Below are the code and all the weights of a small trained network. Each question names an input and a class and asks about switching units off, where a switched-off unit gives its printed mean instead of its output.

import numpy as np


def w(rows, s, z=0):
    codes = np.array(rows[::2]) - 128.0
    scale = np.full(codes.shape[1], s)
    scale[-1] = z or s
    return codes * scale


def f(y):
    return np.maximum(y, 0)


def log_softmax(a):
    a = a - a.max(-1, keepdims=True)
    return a - np.log(np.exp(a).sum(-1, keepdims=True))


def net(x, mask):
    res = np.array(x, float).reshape(1, 8) / 4 @ E
    y = f(res @ A[0][:, :-1].T + A[0][:, -1])
    res = res + np.where(mask, y, B[0][:, -1]) @ B[0][:, :-1]
    return log_softmax(res[-1] @ U[:, :-1].T + U[:, -1])


A, B = {}, {}
E = w([
[110,150,86,100,122,120,137,118,115,103,125],'x0',
[117,122,161,160,109,203,29,79,142,197,128],'x1',
[85,207,3,102,84,132,163,90,75,130,113],'x2',
[129,130,135,188,181,104,100,138,152,116,155],'x3',
[123,117,126,129,104,169,104,126,146,181,125],'x4',
[141,115,179,111,115,82,157,163,101,84,121],'x5',
[129,134,154,51,47,140,108,144,80,114,85],'x6',
[133,130,137,105,97,144,122,137,98,133,117],'x7',
],0.016)
A[0] = w([
[125,165,53,9,74,79,227,159,2,94,68,124],'N1',
[136,172,58,172,143,199,86,87,127,167,97,37],'N2',
[165,74,150,173,184,94,108,193,120,93,121,2],'N3',
[87,108,117,86,52,124,179,72,149,39,122,51],'N4',
[162,103,124,92,82,170,51,116,94,181,102,182],'N5',
[133,122,185,68,43,185,73,149,99,167,88,100],'N6',
],0.0088,0.0022)
B[0] = w([
[246,186,78,113,72,57,114,168,90,122,175,254],'N1',
[99,138,98,165,129,173,141,103,140,142,145,184],'N2',
[163,98,133,141,167,130,183,90,137,107,107,177],'N3',
[105,138,122,141,55,73,113,152,132,79,98,170],'N4',
[115,107,151,110,114,186,122,69,144,120,123,176],'N5',
[119,58,211,51,85,160,128,102,102,139,104,188],'N6',
],0.012,0.027)
U = w([
[184,95,227,199,254,30,165,200,159,88,121,254],'0',
[186,234,66,85,56,73,128,171,79,120,147,119],'1',
[121,115,187,84,59,182,96,128,104,141,106,48],'2',
[84,183,50,217,155,174,99,110,140,176,139,55],'3',
],0.0095,0.0028)

Each question gives the input, the list of numbers given to net, and the class t.
The units are the neurons (one row each of A and B). Each row of codes is followed by its name. A weight is (code - 128) times the scale printed after its matrix; where a second scale follows, it is the last column's (A, B and U).
mask holds one flag per neuron, in row order. A switched-off neuron (its flag False) gives its mean, the last column of its row in B, instead of its output. The means were averaged over made-up inputs and are rounded, as every weight is.
A unit's drop is (log p(t) with every unit on - log p(t) with that unit switched off) / (log p(t) with every unit on - log p(t) with every unit switched off).
The circuit of an input: a set's keep is (log p(t) with only the set's units on - log p(t) with every unit switched off) / (log p(t) with every unit on - log p(t) with every unit switched off). Starting from all 6 units, units are removed one at a time, each time the one whose removal leaves the highest keep (on an exact tie, the one counted first), for as long as the keep stays at least 0.8.
circuit, biggest first: the units of the circuit, biggest drop first
top k neurons: the k neurons with the biggest drops, biggest first
drop of u: that unit's drop, to one decimal
input [8,3,-4,-5,-1,1,-8,7], class 0: top neuron	[N1]
input [6,3,1,-2,3,-6,1,-1], class 2: top 2 neurons	[N6, N5]
input [0,2,-2,3,0,-1,-3,-1], class 0: circuit, biggest first	[N1, N5]
input [5,5,1,1,8,-2,-2,1], class 3: top 3 neurons	[N2, N4, N1]
input [1,0,-3,6,3,-4,-1,-1], class 0: circuit, biggest first	[N5, N1]
input [2,-3,6,8,6,7,-8,-3], class 0: top 2 neurons	[N1, N2]
input [-6,8,-8,-5,-1,5,-4,-1], class 2: top 2 neurons	[N6, N5]
input [7,1,-3,-5,0,7,-5,0], class 0: drop of N1	0.9
input [-1,6,5,1,-1,-6,1,2], class 3: drop of N2	0.9
input [3,6,1,2,-3,6,-7,-4], class 0: drop of N2	0.1
input [8,7,1,-3,-6,2,4,-3], class 2: top 2 neurons	[N6, N5]
